Below are the code and all the weights of a small trained network. Each question names an input and a class and asks about switching units off, where a switched-off unit gives its printed mean instead of its output.

import numpy as np


def w(rows, s, z=0):
    codes = np.array(rows[::2]) - 128.0
    scale = np.full(codes.shape[1], s)
    scale[-1] = z or s
    return codes * scale


def norm(h):
    return h / np.sqrt((h * h).mean(-1, keepdims=True) + 1e-5)


def f(y):
    return np.maximum(y, 0)


def log_softmax(a):
    a = a - a.max(-1, keepdims=True)
    return a - np.log(np.exp(a).sum(-1, keepdims=True))


def net(x, mask):
    res = np.array(x, float).reshape(1, 2) / 4 @ E
    u = 0
    for l in range(2):
        y = f(norm(res) @ A[l][:, :-1].T + A[l][:, -1])
        res = res + np.where(mask[u : u + 9], y, B[l][:, -1]) @ B[l][:, :-1]
        u += 9
    return log_softmax(norm(res)[-1] @ U[:, :-1].T + U[:, -1])


A, B = {}, {}
E = w([
[187,26,172,141,66,116,92,43,148,128,25,182],'x0',
[77,106,128,152,232,91,87,165,124,8,79,97],'x1',
],0.011)
A[0] = w([
[81,122,125,134,156,20,57,155,125,87,83,132,152],'0.n0',
[255,137,172,215,139,132,202,113,117,118,100,161,1],'0.n1',
[90,179,127,95,162,43,104,203,159,193,117,154,243],'0.n2',
[163,124,134,192,196,82,74,79,138,98,20,30,123],'0.n3',
[120,106,95,169,47,161,122,180,203,57,212,85,12],'0.n4',
[88,141,146,197,136,146,96,235,106,119,137,112,127],'0.n5',
[135,94,163,123,75,96,138,103,89,149,158,205,112],'0.n6',
[94,38,139,151,158,77,163,95,204,72,40,208,90],'0.n7',
[112,73,133,59,175,146,110,108,148,112,84,98,3],'0.n8',
],0.0066,0.0036)
B[0] = w([
[192,217,115,49,94,168,129,141,156,148,122,115,224],'0.n0',
[118,38,105,181,139,88,178,160,179,110,152,40,163],'0.n1',
[238,55,167,181,144,85,142,88,157,121,73,132,194],'0.n2',
[214,145,92,139,34,121,29,140,156,79,56,219,240],'0.n3',
[111,148,147,194,181,134,163,75,65,103,111,115,140],'0.n4',
[97,81,174,74,111,68,163,74,102,205,170,96,185],'0.n5',
[162,168,80,68,48,92,154,125,184,48,146,76,197],'0.n6',
[1,59,188,194,191,87,203,113,125,217,209,54,254],'0.n7',
[160,197,91,189,159,69,169,55,89,84,199,113,158],'0.n8',
],0.007,0.0085)
A[1] = w([
[199,112,168,91,103,67,146,111,171,153,111,92,163],'1.n0',
[31,146,84,164,124,126,105,211,251,106,128,77,38],'1.n1',
[177,109,179,144,179,114,103,87,119,180,71,178,46],'1.n2',
[106,40,141,104,96,185,154,68,141,168,136,184,142],'1.n3',
[157,190,75,153,215,145,40,189,149,77,81,185,3],'1.n4',
[99,151,113,139,197,136,139,189,36,94,192,94,71],'1.n5',
[28,142,126,102,199,161,130,170,69,188,124,104,45],'1.n6',
[101,89,186,166,107,122,110,115,120,202,116,142,145],'1.n7',
[114,94,167,172,186,87,59,119,175,82,55,142,153],'1.n8',
],0.011,0.0042)
B[1] = w([
[68,108,128,90,126,146,78,139,98,79,77,136,254],'1.n0',
[100,151,96,87,39,212,43,159,105,40,92,159,146],'1.n1',
[60,84,152,56,138,114,127,135,26,47,143,101,158],'1.n2',
[182,213,143,217,211,119,161,183,155,190,191,136,184],'1.n3',
[180,211,25,135,11,154,150,144,160,211,129,237,154],'1.n4',
[138,68,193,188,180,89,153,65,135,166,122,112,165],'1.n5',
[103,39,190,159,152,96,150,95,115,66,119,103,145],'1.n6',
[69,100,96,83,173,116,129,80,73,75,131,100,175],'1.n7',
[202,172,126,158,118,145,184,144,181,219,173,132,213],'1.n8',
],0.011,0.017)
U = w([
[72,51,209,236,192,35,205,63,146,168,157,59,124],'0',
[193,210,65,130,16,198,144,172,215,204,145,214,222],'1',
[6,42,119,64,74,155,42,104,69,25,62,89,147],'2',
[177,89,28,147,228,241,116,158,138,44,172,196,2],'3',
],0.013,0.0082)

Each question gives the input, the list of numbers given to net, and the class t.
The units are the neurons (one row each of A and B). Each row of codes is followed by its name. A weight is (code - 128) times the scale printed after its matrix; where a second scale follows, it is the last column's (A, B and U).
mask holds one flag per neuron, layer by layer. A switched-off neuron (its flag False) gives its mean, the last column of its row in B, instead of its output. The means were averaged over made-up inputs and are rounded, as every weight is.
A unit's drop is (log p(t) with every unit on - log p(t) with that unit switched off) / (log p(t) with every unit on - log p(t) with every unit switched off).
The circuit of an input: a set's keep is (log p(t) with only the set's units on - log p(t) with every unit switched off) / (log p(t) with every unit on - log p(t) with every unit switched off). Starting from the 12 units with the biggest drops (on a tie, the unit counted first), units are removed one at a time, each time the one whose removal leaves the highest keep (on an exact tie, the one counted first), for as long as the keep stays at least 0.8.
circuit, biggest first: the units of the circuit, biggest drop first
unit that matters most: the unit with the biggest drop
top k neurons in layer l: the k neurons of layer l with the biggest drops, biggest first
drop when u is switched off: that unit's drop, to one decimal
input [2,-2], class 2: unit that matters most	1.n8
input [-7,-7], class 0: top 3 neurons in layer 0	[0.n3; 0.n0; 0.n6]
input [4,-3], class 0: top 2 neurons in layer 1	[1.n3; 1.n1]
input [7,-7], class 0: top 2 neurons in layer 1	[1.n3; 1.n4]
input [0,0], class 2: top 2 neurons in layer 0	[0.n3; 0.n7]
input [-3,0], class 2: top 2 neurons in layer 0	[0.n2; 0.n7]
input [2,2], class 2: top 3 neurons in layer 0	[0.n7; 0.n0; 0.n3]
input [7,8], class 1: top 3 neurons in layer 0	[0.n3; 0.n5; 0.n0]
input [-6,7], class 1: top 2 neurons in layer 1	[1.n4; 1.n1]
input [1,4], class 1: top 2 neurons in layer 0	[0.n3; 0.n0]
input [-2,-2], class 2: top 2 neurons in layer 0	[0.n7; 0.n2]
input [3,-2], class 2: top 2 neurons in layer 1	[1.n8; 1.n0]
input [1,1], class 2: top 2 neurons in layer 0	[0.n7; 0.n3]
input [5,8], class 1: circuit, biggest first	[1.n8]
input [6,6], class 0: top 2 neurons in layer 0	[0.n7; 0.n6]
input [-7,8], class 1: top 3 neurons in layer 0	[0.n7; 0.n2; 0.n0]
input [1,7], class 1: drop when 0.n3 is switched off	0.6
input [6,-3], class 0: drop when 1.n3 is switched off	3.1
input [6,-4], class 0: drop when 1.n3 is switched off	2.6
input [-6,-5], class 0: unit that matters most	0.n3
input [4,8], class 1: drop when 0.n3 is switched off	0.7
